Below are the code and all the weights of a small trained network. Each question names an input and a target symbol and asks about switching units off, where a switched-off unit gives its printed mean instead of its output.

import numpy as np


def w(rows, s, z=0):
    codes = np.array(rows[::2]) - 128.0
    scale = np.full(codes.shape[1], s)
    scale[-1] = z or s
    return codes * scale


def norm(h):
    return h / np.sqrt((h * h).mean(-1, keepdims=True) + 1e-5)


def f(y):
    return np.maximum(y, 0)


def softmax(a):
    e = np.exp(a - a.max(-1, keepdims=True))
    return e / e.sum(-1, keepdims=True)


def log_softmax(a):
    a = a - a.max(-1, keepdims=True)
    return a - np.log(np.exp(a).sum(-1, keepdims=True))


def net(x, mask):
    ids = ['αγδεζηθξπστφω'.index(c) for c in x.split()]
    T = len(ids)
    res = E[ids] + P[:T]
    u = 0
    for l in range(2):
        q, k, v = (norm(res) @ M[l].T for M in (Q, K, V))
        z = softmax(np.where(np.tri(T) > 0, q @ k.T / 3**0.5, -1e9)) @ v
        res = res + np.where(mask[u], z, O[l][:, -1]) @ O[l][:, :-1]
        u += 1
        y = f(norm(res) @ A[l][:, :-1].T + A[l][:, -1])
        res = res + np.where(mask[u : u + 8], y, B[l][:, -1]) @ B[l][:, :-1]
        u += 8
    return log_softmax(norm(res)[-1] @ U[:, :-1].T + U[:, -1])


Q, K, V, O, A, B = {}, {}, {}, {}, {}, {}
E = w([
[49,200,81,104],'α',
[199,79,230,156],'γ',
[39,174,128,85],'δ',
[145,189,80,175],'ε',
[113,173,166,161],'ζ',
[68,222,154,250],'η',
[105,161,176,159],'θ',
[160,128,173,142],'ξ',
[153,128,184,64],'π',
[193,125,152,194],'σ',
[129,81,109,140],'τ',
[116,133,85,21],'φ',
[99,168,70,59],'ω',
],0.019)
P = w([
[16,143,224,205],'0',
[160,184,122,243],'1',
[226,181,147,173],'2',
[216,161,110,173],'3',
[254,194,146,131],'4',
[185,142,123,111],'5',
[184,135,96,125],'6',
[204,133,102,113],'7',
[202,124,98,97],'8',
[201,103,112,66],'9',
[183,110,92,77],'10',
],0.0045)
Q[0] = w([
[130,131,196,137],'0.h0',
[76,101,217,254],'0.h0',
[229,121,136,160],'0.h0',
],0.0074)
K[0] = w([
[78,157,118,158],'0.h0',
[157,254,121,20],'0.h0',
[132,116,52,114],'0.h0',
],0.0075)
V[0] = w([
[54,216,163,109],'0.h0',
[188,215,120,121],'0.h0',
[150,71,1,113],'0.h0',
],0.0077)
O[0] = w([
[79,77,14,229,7],'0.h0',
[226,220,115,223,254],'0.h0',
[254,170,170,21,37],'0.h0',
],0.0063,0.00044)
A[0] = w([
[176,180,32,89,121],'0.n0',
[221,52,145,154,119],'0.n1',
[220,108,102,152,150],'0.n2',
[80,99,185,150,114],'0.n3',
[163,86,47,17,1],'0.n4',
[177,124,225,198,127],'0.n5',
[126,192,5,77,108],'0.n6',
[18,220,99,66,84],'0.n7',
],0.011,0.0056)
B[0] = w([
[56,130,150,102,215],'0.n0',
[187,142,55,135,249],'0.n1',
[154,204,106,89,255],'0.n2',
[143,61,118,130,158],'0.n3',
[229,159,225,103,199],'0.n4',
[153,82,166,181,225],'0.n5',
[195,170,199,113,217],'0.n6',
[252,119,128,183,212],'0.n7',
],0.017,0.0055)
Q[1] = w([
[219,88,53,16],'1.h0',
[170,150,98,125],'1.h0',
[33,115,71,252],'1.h0',
],0.014)
K[1] = w([
[74,149,99,16],'1.h0',
[124,148,184,86],'1.h0',
[64,62,150,253],'1.h0',
],0.015)
V[1] = w([
[200,172,154,74],'1.h0',
[161,134,35,120],'1.h0',
[223,4,87,91],'1.h0',
],0.016)
O[1] = w([
[199,85,125,91,252],'1.h0',
[86,62,88,109,141],'1.h0',
[114,7,109,178,146],'1.h0',
],0.019,0.011)
A[1] = w([
[78,67,120,134,90],'1.n0',
[88,177,174,90,156],'1.n1',
[123,89,156,75,123],'1.n2',
[119,186,198,200,2],'1.n3',
[84,143,115,151,100],'1.n4',
[130,149,72,173,149],'1.n5',
[61,118,4,104,77],'1.n6',
[78,108,83,130,123],'1.n7',
],0.021,0.0059)
B[1] = w([
[137,202,144,95,166],'1.n0',
[186,68,115,138,218],'1.n1',
[92,114,86,128,220],'1.n2',
[3,122,169,78,253],'1.n3',
[136,83,97,133,171],'1.n4',
[137,170,94,142,205],'1.n5',
[108,140,43,54,151],'1.n6',
[167,143,74,109,152],'1.n7',
],0.034,0.0055)
U = w([
[147,161,56,161,4],'α',
[132,95,136,176,112],'γ',
[108,125,2,67,240],'δ',
[136,218,150,56,137],'ε',
[97,121,103,120,186],'ζ',
[121,119,150,104,58],'η',
[89,107,125,101,112],'θ',
[101,134,121,133,149],'ξ',
[125,132,79,171,222],'π',
[144,112,141,178,195],'σ',
[114,43,121,80,210],'τ',
[138,82,185,89,8],'φ',
[147,120,143,144,1],'ω',
],0.015,0.0039)

Each question gives the input, a string of symbols that net reads in full, and the target symbol t.
The units are the heads (3 rows each of Q, K, V and O) and the neurons (one row each of A and B). Each row of codes is followed by its name. A weight is (code - 128) times the scale printed after its matrix; where a second scale follows, it is the last column's (O, A, B and U).
mask holds one flag per unit, layer by layer, with each layer's heads first. A switched-off unit (its flag False) gives its mean, the last column of its rows in O or B, instead of its output. The means were averaged over made-up inputs and are rounded, as every weight is.
A unit's drop is (log p(t) with every unit on - log p(t) with that unit switched off) / (log p(t) with every unit on - log p(t) with every unit switched off).
The circuit of an input: a set's keep is (log p(t) with only the set's units on - log p(t) with every unit switched off) / (log p(t) with every unit on - log p(t) with every unit switched off). Starting from the 12 units with the biggest drops (on a tie, the unit counted first), units are removed one at a time, each time the one whose removal leaves the highest keep (on an exact tie, the one counted first), for as long as the keep stays at least 0.8.
circuit, biggest first: the units of the circuit, biggest drop first
unit that matters most: the unit with the biggest drop
top k neurons: the k neurons with the biggest drops, biggest first
top k neurons in layer l: the k neurons of layer l with the biggest drops, biggest first
drop when u is switched off: that unit's drop, to one decimal
input π σ ε γ, target ε: circuit, biggest first	[1.h0; 0.n2; 0.n7; 0.n0]
input θ τ τ ε ε δ ε φ, target ε: unit that matters most	0.n4
input π π π ε ζ ε π, target ε: top 2 neurons	[0.n5; 0.n1]
input ε ξ ε ε ω, target ε: circuit, biggest first	[1.h0; 0.n0]
input π π δ, target π: top 2 neurons	[0.n3; 0.n7]
input α ε ω, target ε: circuit, biggest first	[0.n0; 1.h0]
input δ ε δ, target ε: top 2 neurons	[0.n6; 0.n1]
input δ π δ, target π: top 4 neurons	[0.n7; 0.n3; 0.n1; 0.n0]
input τ τ ζ ε ε ε σ, target ε: top 2 neurons	[0.n0; 0.n2]
input τ δ σ τ ω, target τ: top 2 neurons	[0.n2; 0.n7]
input δ δ ξ, target δ: top 2 neurons	[0.n4; 0.n7]
input γ σ π ε τ ε δ ε ξ δ, target ε: circuit, biggest first	[1.h0; 0.n1]
input θ φ ξ ε ε α, target ε: circuit, biggest first	[1.h0; 0.n0; 0.n1]
input τ φ τ δ ε σ η τ ε τ, target ε: top 3 neurons in layer 0	[0.n0; 0.n4; 0.n1]
input θ π δ π, target δ: top 3 neurons	[0.n4; 0.n6; 0.n3]
input ζ ε ε σ, target ε: top 2 neurons in layer 0	[0.n7; 0.n1]
input α ε α, target ε: circuit, biggest first	[1.h0]
input τ δ τ ε ζ ε ξ τ, target ε: top 2 neurons	[0.n0; 0.n1]
input ξ ζ τ, target δ: drop when 1.n6 is switched off	0.2
input φ ω τ ε ζ τ π ε ξ ε ε, target ε: drop when 1.h0 is switched off	0.7
input γ τ ε, target ε: drop when 0.n6 is switched off	0.1
input δ ω τ, target δ: unit that matters most	0.n7
